Group and class of each row:
[-23.3   4.5  -5.4  16.7   2.9 -15.5   0.4   2.0   1.6 -13.9  -3.4   8.8
 -32.0 -17.5   6.6  17.4  -3.3  -9.3   4.6   2.1  -0.5   7.5  -0.8 -17.0
  19.3   3.2  -6.2  10.6  -0.9 -17.4   4.2  -2.5  29.0 -21.4   3.8 -38.2
   0.7   9.5   3.0 -22.4   0.9  23.1  15.4  28.0  -2.1 -24.9  -4.0 -10.0
 -23.0  12.8   5.5  20.6  18.9   1.3   2.5  22.4  -4.4  -7.8  28.6  -4.4
   0.7  -1.0  -1.2 -26.6  19.2 -11.6  -2.3] -> Z.Z620
[-26.0  -3.4  -0.5   9.6  26.4 -11.0  -9.4  13.0   9.4  12.9 -10.7  22.7
 -17.8 -43.5  -5.0   7.7  -8.6   2.3   9.9  19.9   7.7  21.9  -3.3 -34.7
  19.2   3.5  -0.4  10.0  -4.1 -32.9 -17.2 -10.6  26.9 -18.1   1.7   3.0
   8.0  23.2  11.0  -9.2  -2.3  12.9  21.8  20.8   6.9   8.5 -18.3 -11.2
 -27.5   4.3   1.8  12.4  20.8  -2.1   5.3  42.5  -2.9  -6.1  23.6   9.3
 -20.4  -8.9   5.1 -42.7   6.4 -15.9  -5.9] -> Y.z854
[-20.5  11.3  -1.3 -14.3   7.9  -6.2  15.3   9.8 -18.4 -36.7   3.7  27.5
 -16.1  18.9  10.4   0.3   6.7 -15.7   4.3 -20.4   4.4 -29.0   8.9  15.8
   9.4  -3.8  -7.1   3.1  11.3   9.1  23.6   3.8  -9.9  -3.3  -1.6 -51.5
 -19.6 -16.0 -13.3   1.3   0.0   6.2   2.2  10.7  -2.1 -75.6   6.4 -13.2
  10.1   2.0  -8.1  -1.5  -7.1   8.0  -7.8 -43.8  -4.8  -1.8 -17.3 -31.6
  29.7  14.9 -13.5  29.3  28.9 -13.7   6.4] -> P.z102
[ -7.6  28.9  -9.2  -1.8   8.0  -1.5   3.0   2.2  -4.7 -31.3 -21.0  29.4
 -21.3   6.1   9.2  18.4   0.9 -10.2   8.1 -34.4  -0.8   2.9  13.0   3.1
  25.5  -2.7  -9.5   7.7   1.1 -16.6  22.2  -9.3  29.6 -14.5  -4.2 -41.4
 -20.3 -21.6  -2.8   6.0   3.0  26.0   7.1  24.7   2.6 -70.2   6.7  -5.7
   2.0  27.1   5.3   9.2   5.8   5.1   2.7  -8.9  -7.2   1.4   8.7 -20.4
  12.9   9.9   0.3   9.0  33.1 -14.7   0.6] -> P.z104
[ 11.7  27.6 -12.1   9.9  -4.8  -1.8   6.4  -4.2  -2.5 -29.0 -13.5  16.6
 -18.3  19.1  14.4  15.3   4.4 -14.6 -13.0 -24.1 -11.4  10.2  10.4   4.3
  16.1   0.8  -6.2   7.5   1.1 -11.1  24.8  -4.1  23.8 -11.5  -2.7 -41.2
 -14.3 -24.7  -1.8   0.7  10.0  20.2  -2.0  13.2  -3.1 -33.4  12.1   9.0
   1.0  46.9   9.8  20.4   8.9   3.9  -6.0 -16.5  -1.0   0.4  11.8 -27.5
  23.3   6.0   3.6   5.4  28.6   3.3   1.5] -> P.z102
[ 12.1  43.8   2.0  22.4 -11.7  19.4  -8.0   4.5  12.2 -21.4 -19.5 -15.1
 -28.4  44.2   7.3  19.1 -17.0   1.3   5.7 -44.1  24.1  13.2  11.9  22.9
 -11.9  10.5   1.2 -16.6  -7.4  14.9   9.7   5.6  23.2   5.7  -3.2  10.8
  -2.1  -9.7  -0.3 -12.5   9.3 -26.3 -10.5  -2.6  -9.7 -28.8   8.0  20.9
   7.4 -48.1  20.7  -7.2 -32.2  -2.0   5.6   4.0   0.2   9.6   4.1  10.8
  16.1   6.9  -7.1  11.9 -21.0  19.8   0.2] -> N.z363
[-52.6 -11.5  13.6 -11.9  40.5  -6.2  12.0  20.4  -9.3 -11.1   9.1  19.1
 -18.3 -23.0  -2.1  -4.4  -7.0  -0.4  21.3   2.6  18.4 -29.0   1.3  -7.2
   7.0  -9.1  -1.8   0.4   9.6   4.2  -5.8   3.3 -10.9  -5.9   5.5 -11.4
  -6.5  19.3 -11.4  -7.3  -4.9  -1.5  15.5  16.4   8.4 -52.2 -14.5 -26.7
   0.5 -43.8 -13.3 -17.0   3.0  11.1   2.2   0.2  -6.4  -3.2 -11.0   0.3
  14.9   6.5 -12.2   1.1  14.0 -33.5   2.0] -> Y.z453
[-29.9   2.6   7.7  -0.8  34.8  -0.6  -2.0  10.6   0.9   1.9 -11.4  16.8
 -11.4 -30.3  -7.6   7.6  -8.6   2.8  22.7  -2.4  15.7   5.0   3.5 -13.0
  15.7   3.6   0.2  -0.6  -1.0 -14.8 -11.1  -7.6  12.5  -8.4   4.8  12.1
  -2.7  18.7   1.5   2.8   0.0   9.5  13.6  16.9  -1.3 -29.2  -9.6 -13.9
  -4.4 -27.1  -0.5  -6.9   4.6   2.7   5.7  22.9  -4.2  -1.9  -0.5  10.7
  -6.0  -2.9  -3.1 -20.4   3.4 -24.2  -0.2] -> Y.Z121
[ 27.7  38.1 -17.1  13.4 -32.8   3.5   0.6 -10.6   1.3 -24.3 -16.8   5.3
 -16.6  35.8  17.7  16.8   4.4 -11.9 -12.2 -35.0 -12.8  15.9  12.3  11.6
  10.7   0.4  -5.2   6.0   3.0  -4.5  28.9 -10.0  22.9  -4.3  -6.2 -31.8
 -15.2 -38.4   4.4   1.3  12.2  13.2  -8.0   3.5  -5.5 -27.4  22.4  19.7
   0.7  45.8  17.3  24.4  -4.6   0.7  -3.7 -22.8   2.2   3.5   9.5 -22.6
   8.6   2.2   6.9  12.9  19.4  24.1   0.2] -> P.z773
[ 20.7  26.9 -12.7   8.5 -21.9  -2.1  -1.5 -14.8  -1.3 -24.7 -21.3  16.6
 -20.7  16.6  12.9  19.1   3.5 -11.7  -9.8 -31.9 -16.7  18.9  13.4   8.1
  23.1  -0.7  -7.3  13.9  -0.8 -21.8  30.4  -9.5  30.0  -7.5  -7.1 -37.7
 -20.0 -26.0   1.2   8.1   8.9  31.9   5.7  13.2   1.6 -44.1  17.6   5.8
  -4.2  59.6   9.5  24.8   9.3   3.0  -3.1 -14.7   1.5   0.1  13.6 -22.1
   5.1   5.3   2.8   9.3  33.0   5.9   2.9] -> P.z102
[-32.1  -6.5  11.9   1.6  43.3  -0.9  -8.9   6.1  11.0   5.7 -14.0   9.3
 -14.2 -36.3 -12.8  12.4 -15.7  14.7  29.2  -1.8  21.6   9.4   6.1 -14.6
  13.8   1.9   3.6  -4.4  -4.9 -10.6 -19.2 -15.1  16.3  -7.3   7.2  26.4
  -1.7  28.5   5.0  -8.0  -4.6   4.7  20.2  20.7  -0.6 -36.9 -13.3 -15.0
  -4.1 -49.6   0.8 -18.2   5.6   2.8   9.1  43.8  -4.2  -2.2   8.6  23.2
  -7.5  -2.2  -9.1 -26.8  -8.1 -35.4  -3.1] -> Y.Z121
[ 14.6  30.0 -16.0   9.2 -16.9  -1.5   0.0  -5.9  -4.5 -23.2 -18.0  11.0
 -15.3  16.1  15.0  13.2   4.2 -12.0 -10.0 -26.9 -11.6  12.2   7.2   5.1
  17.9   0.9  -5.8  10.4   1.2 -13.7  26.6  -7.7  25.7 -14.2 -12.6 -33.5
 -15.9 -25.3   2.1   1.8   9.5  19.2  -2.1  10.2  -3.4 -35.6  14.2  10.0
  -6.8  49.0   9.6  26.3   2.3   5.2  -2.9 -19.7   1.9   1.0  15.2 -23.2
  11.1   4.6   5.6   8.1  32.1  11.7   1.0] -> P.z773
[-33.0   4.2 -10.8  29.3  -5.7 -13.8   4.2   2.7   6.1  -7.8  12.1  -1.4
 -47.7  -8.1   9.2  15.2  -4.0 -14.1  -1.9  10.4  -0.3   7.2   0.7 -16.8
   9.9   8.6  -1.4   8.3   1.0 -12.0  -1.4   6.7  27.2 -24.6   3.6 -43.3
   9.0  10.7   1.6 -38.9   8.9   6.4  13.8  25.4  -5.2  -8.6  -3.7  -0.7
 -33.5   2.4   7.6  29.7  19.0  -3.3   6.0  26.5  -5.5 -10.6  28.7  -0.6
   6.7  -0.4   0.4 -35.6   9.9   1.1  -4.1] -> Z.z221
[ -1.7  34.2  -1.5  25.3  -9.8  11.6 -10.1  15.2  13.5  -0.1  -6.0 -18.7
 -24.0  32.7   9.7  17.9 -12.7  -1.2  -0.2 -12.3  19.8  12.3   5.1   3.9
 -14.8  12.5   3.6 -17.5  -5.7   9.2  -5.9   9.2  12.3   0.4  -1.6   9.6
  14.5  -1.3   9.5 -19.0   8.9 -30.3  -7.9  -6.8  -6.9  14.4   0.5  19.1
  -4.1 -42.7  13.9  -7.0 -24.7  -7.2   3.3  10.3   2.6  10.3  11.9  16.1
   4.1  -4.1   0.3   1.4 -27.4  25.6  -5.2] -> N.z485
[ -4.8  27.2   3.9   6.1   7.5  10.4  -1.3  13.9   2.0  -8.7 -10.4  -1.5
 -18.1  26.4   5.4   3.8 -10.4  -1.2   9.2 -21.9  18.5  -1.6   7.1  11.0
  -8.2   7.0   1.9 -13.0  -6.1  12.0   3.6   3.4   4.2   5.4  -1.6   2.5
   0.3  -2.7  -1.8  -3.4   5.8 -14.1  -9.6  -3.6  -6.0 -20.6   0.8   8.1
   5.6 -37.1   3.8 -11.6 -24.2 -13.5  -1.3  -2.7   1.8   7.3  -2.2   4.9
   8.7   2.5  -6.4  11.1 -13.8   3.1  -0.7] -> N.z485
[ 21.8  21.7  -7.8  -1.4 -10.6  -1.6  -0.1  -7.7  -5.2 -15.9 -19.0  15.8
  -1.3  11.1   8.2   9.9   4.8  -4.5  -7.6 -17.7 -12.2  15.3   6.6   6.3
  15.9  -1.8  -6.2   8.1   1.5 -14.7  18.4 -13.4  18.5  -4.8  -6.0 -19.6
 -13.5 -21.4  -0.5  12.8   4.9  22.9   0.7   6.5  -0.6 -27.4  10.3   2.5
   2.3  42.5   6.1  16.5   8.6   0.1  -3.4 -10.9   3.4   2.8   2.2 -18.7
   0.7   6.0   7.5   9.4  24.5   4.5   2.5] -> P.z102
[-15.1   4.5   5.2  -3.8  34.7  -3.6  -6.3  12.1   3.1  11.3 -19.7  16.9
  -3.8 -42.4  -8.7  10.6  -6.7  13.0  19.0   2.3   7.1  15.9   1.6 -24.2
  20.8   0.0  -1.7   5.8  -2.4 -29.1 -13.8 -17.0  21.6 -11.4  -0.1  16.3
  -1.2  20.2   7.2   8.0   0.3  14.9  18.6  16.6   5.7 -10.8 -17.3  -9.9
  -5.6   0.8   0.8  -4.4  15.9   1.5   8.3  31.0   4.9  -1.4  13.6  10.2
 -15.0  -6.3   2.1 -25.2   6.0 -24.1  -2.8] -> Y.z854
